Below are the code and all the weights of a small trained network. Each question names an input and a class and asks about switching units off, where a switched-off unit gives its printed mean instead of its output.

import numpy as np


def w(rows, s, z=0):
    codes = np.array(rows[::2]) - 128.0
    scale = np.full(codes.shape[1], s)
    scale[-1] = z or s
    return codes * scale


def f(y):
    return np.maximum(y, 0)


def log_softmax(a):
    a = a - a.max(-1, keepdims=True)
    return a - np.log(np.exp(a).sum(-1, keepdims=True))


def net(x, mask):
    res = np.array(x, float).reshape(1, 3) / 4 @ E
    y = f(res @ A[0][:, :-1].T + A[0][:, -1])
    res = res + np.where(mask, y, B[0][:, -1]) @ B[0][:, :-1]
    return log_softmax(res[-1] @ U[:, :-1].T + U[:, -1])


A, B = {}, {}
E = w([
[31,176,149,67,146,255],'x0',
[53,88,21,223,149,183],'x1',
[96,219,79,136,54,55],'x2',
],0.0094)
A[0] = w([
[141,48,149,155,153,149,196],'n1',
[180,185,134,98,143,107,178],'n2',
[107,120,215,52,155,175,149],'n3',
[122,134,190,114,145,129,138],'n4',
[157,131,145,59,135,162,138],'n5',
[145,144,159,65,155,186,134],'n6',
[241,85,137,149,171,77,39],'n7',
[176,168,154,99,99,110,179],'n8',
[107,162,58,180,92,68,126],'n9',
[23,208,111,82,113,201,2],'n10',
[137,143,151,74,119,76,179],'n11',
[113,126,86,208,99,86,127],'n12',
[233,35,163,191,96,65,133],'n13',
[85,98,62,193,174,192,63],'n14',
[102,110,95,177,187,173,204],'n15',
[135,121,53,214,72,86,117],'n16',
[183,36,130,163,186,176,124],'n17',
[191,182,178,98,99,84,65],'n18',
[93,255,111,114,29,108,139],'n19',
],0.0087,0.0092)
B[0] = w([
[77,175,165,112,107,187,231],'n1',
[108,181,186,113,112,161,213],'n2',
[134,111,92,92,45,161,252],'n3',
[178,90,98,87,91,192,181],'n4',
[169,137,77,80,75,165,197],'n5',
[138,97,86,73,72,193,213],'n6',
[43,212,167,138,148,173,190],'n7',
[88,174,207,129,131,162,223],'n8',
[189,99,72,52,89,159,205],'n9',
[124,106,138,223,202,52,194],'n10',
[83,159,163,133,131,152,221],'n11',
[194,79,52,99,85,145,196],'n12',
[75,145,187,178,202,112,254],'n13',
[60,213,246,172,159,124,208],'n14',
[155,83,145,176,173,46,246],'n15',
[214,67,62,106,69,161,212],'n16',
[113,138,178,195,216,89,219],'n17',
[184,61,109,255,217,14,196],'n18',
[87,136,192,214,234,71,233],'n19',
],0.0075,0.0092)
U = w([
[44,194,171,125,163,156,18],'0',
[153,80,135,163,210,1,252],'1',
[204,71,53,48,25,165,132],'2',
],0.0096,0.0017)

Each question gives the input, the list of numbers given to net, and the class t.
The units are the neurons (one row each of A and B). Each row of codes is followed by its name. A weight is (code - 128) times the scale printed after its matrix; where a second scale follows, it is the last column's (A, B and U).
mask holds one flag per neuron, in row order. A switched-off neuron (its flag False) gives its mean, the last column of its row in B, instead of its output. The means were averaged over made-up inputs and are rounded, as every weight is.
A unit's drop is (log p(t) with every unit on - log p(t) with that unit switched off) / (log p(t) with every unit on - log p(t) with every unit switched off).
The circuit of an input: a set's keep is (log p(t) with only the set's units on - log p(t) with every unit switched off) / (log p(t) with every unit on - log p(t) with every unit switched off). Starting from the 12 units with the biggest drops (on a tie, the unit counted first), units are removed one at a time, each time the one whose removal leaves the highest keep (on an exact tie, the one counted first), for as long as the keep stays at least 0.8.
circuit, biggest first: the units of the circuit, biggest drop first
top k neurons: the k neurons with the biggest drops, biggest first
drop of u: that unit's drop, to one decimal
input [2,6,1], class 1: circuit, biggest first => [n15, n8]
input [-5,-5,-3], class 0: circuit, biggest first => [n7, n15]
input [-8,-4,-7], class 0: circuit, biggest first => [n7]
input [0,4,0], class 1: top 3 neurons => [n3, n15, n6]
input [7,8,2], class 1: top 2 neurons => [n10, n15]
input [-8,0,-7], class 0: top 2 neurons => [n7, n1]
input [5,-2,0], class 2: top 2 neurons => [n13, n14]
input [-8,-1,-3], class 0: drop of n10 => 0.1
input [1,7,5], class 1: drop of n6 => 0.2
input [2,7,2], class 1: drop of n15 => 0.3
